Below are the code and all the weights of a small trained network. Each question names an input and a class and asks about switching units off, where a switched-off unit gives its printed mean instead of its output.

import numpy as np


def w(rows, s, z=0):
    codes = np.array(rows[::2]) - 128.0
    scale = np.full(codes.shape[1], s)
    scale[-1] = z or s
    return codes * scale


def f(y):
    return y / 2 * (1 + np.tanh(0.7978845608 * (y + 0.044715 * y**3)))


def log_softmax(a):
    a = a - a.max(-1, keepdims=True)
    return a - np.log(np.exp(a).sum(-1, keepdims=True))


def net(x, mask):
    res = np.array(x, float).reshape(1, 2) / 4 @ E
    y = f(res @ A[0][:, :-1].T + A[0][:, -1])
    res = res + np.where(mask, y, B[0][:, -1]) @ B[0][:, :-1]
    return log_softmax(res[-1] @ U[:, :-1].T + U[:, -1])


A, B = {}, {}
E = w([
[75,164,176,231,32,146,196],'x0',
[1,83,56,68,134,6,189],'x1',
],0.0075)
A[0] = w([
[207,129,160,179,135,208,77,104],'neuron 0',
[88,156,155,220,30,112,149,119],'neuron 1',
[195,154,170,162,78,183,55,103],'neuron 2',
[71,141,173,215,97,175,251,71],'neuron 3',
[85,160,113,175,49,167,134,213],'neuron 4',
[92,185,128,255,47,125,197,120],'neuron 5',
[211,79,112,46,246,104,68,111],'neuron 6',
[149,153,114,104,178,103,80,255],'neuron 7',
[222,144,202,201,128,138,57,100],'neuron 8',
[114,117,160,189,84,148,200,151],'neuron 9',
[22,94,80,74,96,77,158,84],'neuron 10',
[133,186,179,160,28,127,243,122],'neuron 11',
[32,39,114,102,95,34,207,138],'neuron 12',
[180,190,154,168,127,144,79,238],'neuron 13',
[192,178,165,162,91,215,87,118],'neuron 14',
],0.0063,0.0078)
B[0] = w([
[162,113,148,145,166,103,171,201],'neuron 0',
[152,130,79,105,175,155,103,206],'neuron 1',
[167,118,166,151,136,107,154,194],'neuron 2',
[247,204,117,47,217,170,107,191],'neuron 3',
[83,73,102,124,101,148,123,237],'neuron 4',
[144,117,72,112,202,149,106,228],'neuron 5',
[184,150,67,89,211,177,90,206],'neuron 6',
[73,61,76,160,120,127,102,243],'neuron 7',
[183,111,151,168,164,95,160,199],'neuron 8',
[120,132,102,119,111,152,116,195],'neuron 9',
[241,161,174,151,225,105,181,193],'neuron 10',
[133,122,112,119,170,145,105,210],'neuron 11',
[137,95,161,172,164,88,173,244],'neuron 12',
[63,74,121,165,114,92,162,254],'neuron 13',
[143,97,152,144,146,105,139,212],'neuron 14',
],0.012,0.0072)
U = w([
[181,111,212,156,171,43,233,95],'0',
[177,128,63,80,183,205,54,85],'1',
[7,89,109,155,77,100,135,254],'2',
[145,224,223,63,82,160,105,70],'3',
[163,223,196,112,82,150,150,63],'4',
[200,224,194,74,76,142,109,63],'5',
[184,209,211,64,90,154,115,57],'6',
[191,220,202,71,63,147,110,65],'7',
],0.013,0.0073)

Each question gives the input, the list of numbers given to net, and the class t.
The units are the neurons (one row each of A and B). Each row of codes is followed by its name. A weight is (code - 128) times the scale printed after its matrix; where a second scale follows, it is the last column's (A, B and U).
mask holds one flag per neuron, in row order. A switched-off neuron (its flag False) gives its mean, the last column of its row in B, instead of its output. The means were averaged over made-up inputs and are rounded, as every weight is.
A unit's drop is (log p(t) with every unit on - log p(t) with that unit switched off) / (log p(t) with every unit on - log p(t) with every unit switched off).
The circuit of an input: a set's keep is (log p(t) with only the set's units on - log p(t) with every unit switched off) / (log p(t) with every unit on - log p(t) with every unit switched off). Starting from the 12 units with the biggest drops (on a tie, the unit counted first), units are removed one at a time, each time the one whose removal leaves the highest keep (on an exact tie, the one counted first), for as long as the keep stays at least 0.8.
units of the circuit, in order: the units of the circuit, biggest drop first
k most important neurons: the k neurons with the biggest drops, biggest first
drop of u: that unit's drop, to one decimal
input [0,-4], class 0: 3 most important neurons => (neuron 8; neuron 0; neuron 2)
input [2,3], class 2: units of the circuit, in order => (neuron 8; neuron 3)
input [4,-3], class 1: units of the circuit, in order => (neuron 12)
input [1,-3], class 2: units of the circuit, in order => (neuron 10; neuron 3)
input [3,-2], class 2: units of the circuit, in order => (neuron 6; neuron 10)
input [-3,2], class 2: 3 most important neurons => (neuron 3; neuron 5; neuron 1)
input [-6,6], class 0: 2 most important neurons => (neuron 12; neuron 10)
input [8,-7], class 1: 3 most important neurons => (neuron 5; neuron 3; neuron 1)
input [4,0], class 1: drop of neuron 1 => 0.1
input [-6,-6], class 0: drop of neuron 0 => 0.3
input [-3,-1], class 2: drop of neuron 3 => 0.3
